Below is a small trained network, with its code and all its weights. Each question gives an input and a class and asks what happens when units are switched off, that is, made to give their printed mean instead of their output.

import numpy as np


def w(rows, s, z=0):
    codes = np.array(rows[::2]) - 128.0
    scale = np.full(codes.shape[1], s)
    scale[-1] = z or s
    return codes * scale


def f(y):
    return y / 2 * (1 + np.tanh(0.7978845608 * (y + 0.044715 * y**3)))


def log_softmax(a):
    a = a - a.max(-1, keepdims=True)
    return a - np.log(np.exp(a).sum(-1, keepdims=True))


def net(x, mask):
    res = np.array(x, float).reshape(1, 8) / 4 @ E
    y = f(res @ A[0][:, :-1].T + A[0][:, -1])
    res = res + np.where(mask, y, B[0][:, -1]) @ B[0][:, :-1]
    return log_softmax(res[-1] @ U[:, :-1].T + U[:, -1])


A, B = {}, {}
E = w([
[71,86,56,102,163],'x0',
[132,145,161,7,174],'x1',
[127,121,128,122,119],'x2',
[133,134,125,130,132],'x3',
[50,203,122,130,80],'x4',
[135,144,125,139,145],'x5',
[154,157,111,138,145],'x6',
[127,139,130,139,145],'x7',
],0.015)
A[0] = w([
[199,119,217,97,144,138],'N1',
[250,95,247,160,120,253],'N2',
[164,61,116,83,207,143],'N3',
[195,44,119,194,146,232],'N4',
[165,51,121,114,168,204],'N5',
[57,141,36,205,86,163],'N6',
[164,165,199,214,25,210],'N7',
[160,48,97,213,126,183],'N8',
[70,200,71,60,147,220],'N9',
[123,194,179,110,76,121],'N10',
],0.014,0.0038)
B[0] = w([
[119,193,121,29,121,195],'N1',
[150,12,169,7,89,245],'N2',
[188,118,77,146,228,195],'N3',
[5,101,99,127,146,216],'N4',
[144,146,51,126,196,187],'N5',
[196,97,107,145,9,249],'N6',
[177,136,251,223,185,253],'N7',
[17,142,141,187,127,219],'N8',
[65,75,176,129,132,210],'N9',
[99,205,145,125,115,188],'N10',
],0.023,0.019)
U = w([
[83,88,182,102,135,253],'0',
[175,172,193,151,124,75],'1',
[162,128,150,58,148,42],'2',
[93,253,198,91,125,122],'3',
[74,133,79,157,133,93],'4',
[174,128,111,147,67,105],'5',
[170,156,93,121,183,114],'6',
],0.012,0.0053)

Each question gives the input, the list of numbers given to net, and the class t.
The units are the neurons (one row each of A and B). Each row of codes is followed by its name. A weight is (code - 128) times the scale printed after its matrix; where a second scale follows, it is the last column's (A, B and U).
mask holds one flag per neuron, in row order. A switched-off neuron (its flag False) gives its mean, the last column of its row in B, instead of its output. The means were averaged over made-up inputs and are rounded, as every weight is.
A unit's drop is (log p(t) with every unit on - log p(t) with that unit switched off) / (log p(t) with every unit on - log p(t) with every unit switched off).
The circuit of an input: a set's keep is (log p(t) with only the set's units on - log p(t) with every unit switched off) / (log p(t) with every unit on - log p(t) with every unit switched off). Starting from all 10 units, units are removed one at a time, each time the one whose removal leaves the highest keep (on an exact tie, the one counted first), for as long as the keep stays at least 0.8.
units of the circuit, in order: the units of the circuit, biggest drop first
most important unit: the unit with the biggest drop
top k neurons: the k neurons with the biggest drops, biggest first
drop of u: that unit's drop, to one decimal
input [4,-7,3,-3,3,3,-4,1], class 5: most important unit -> N6
input [-8,-3,8,3,1,-1,4,-2], class 1: top 2 neurons -> [N7, N9]
input [-8,6,4,7,2,3,-7,-5], class 3: top 2 neurons -> [N10, N1]
input [-1,7,5,7,7,1,-6,0], class 3: top 2 neurons -> [N10, N2]
input [-3,0,7,3,1,2,0,-1], class 1: top 3 neurons -> [N4, N8, N9]
input [1,-7,-8,-5,-8,2,5,8], class 4: top 2 neurons -> [N8, N5]
input [0,0,4,6,6,0,-5,5], class 1: top 4 neurons -> [N2, N4, N1, N8]
input [-1,5,-5,-8,8,-8,0,3], class 3: top 2 neurons -> [N10, N2]
input [1,6,-7,5,-5,-8,-4,0], class 6: top 2 neurons -> [N3, N5]
input [5,-5,-1,-4,0,5,-2,-4], class 4: top 2 neurons -> [N8, N2]
input [-3,0,6,-6,6,-1,4,1], class 1: top 4 neurons -> [N1, N7, N4, N8]
input [-3,1,0,1,4,8,-4,-5], class 3: top 2 neurons -> [N6, N10]
input [-5,1,3,-5,6,-4,-7,4], class 3: top 2 neurons -> [N10, N6]
input [2,4,0,4,-6,-4,3,-1], class 6: units of the circuit, in order -> [N3]
input [-2,2,-7,-5,2,-4,1,-2], class 3: top 2 neurons -> [N2, N6]
input [3,6,1,-6,-8,-4,-7,5], class 6: drop of N3 -> 0.2
input [8,-8,2,-1,-2,-2,-2,4], class 4: drop of N8 -> 0.1
input [-7,-6,6,1,2,-1,3,-1], class 1: drop of N7 -> 2.9
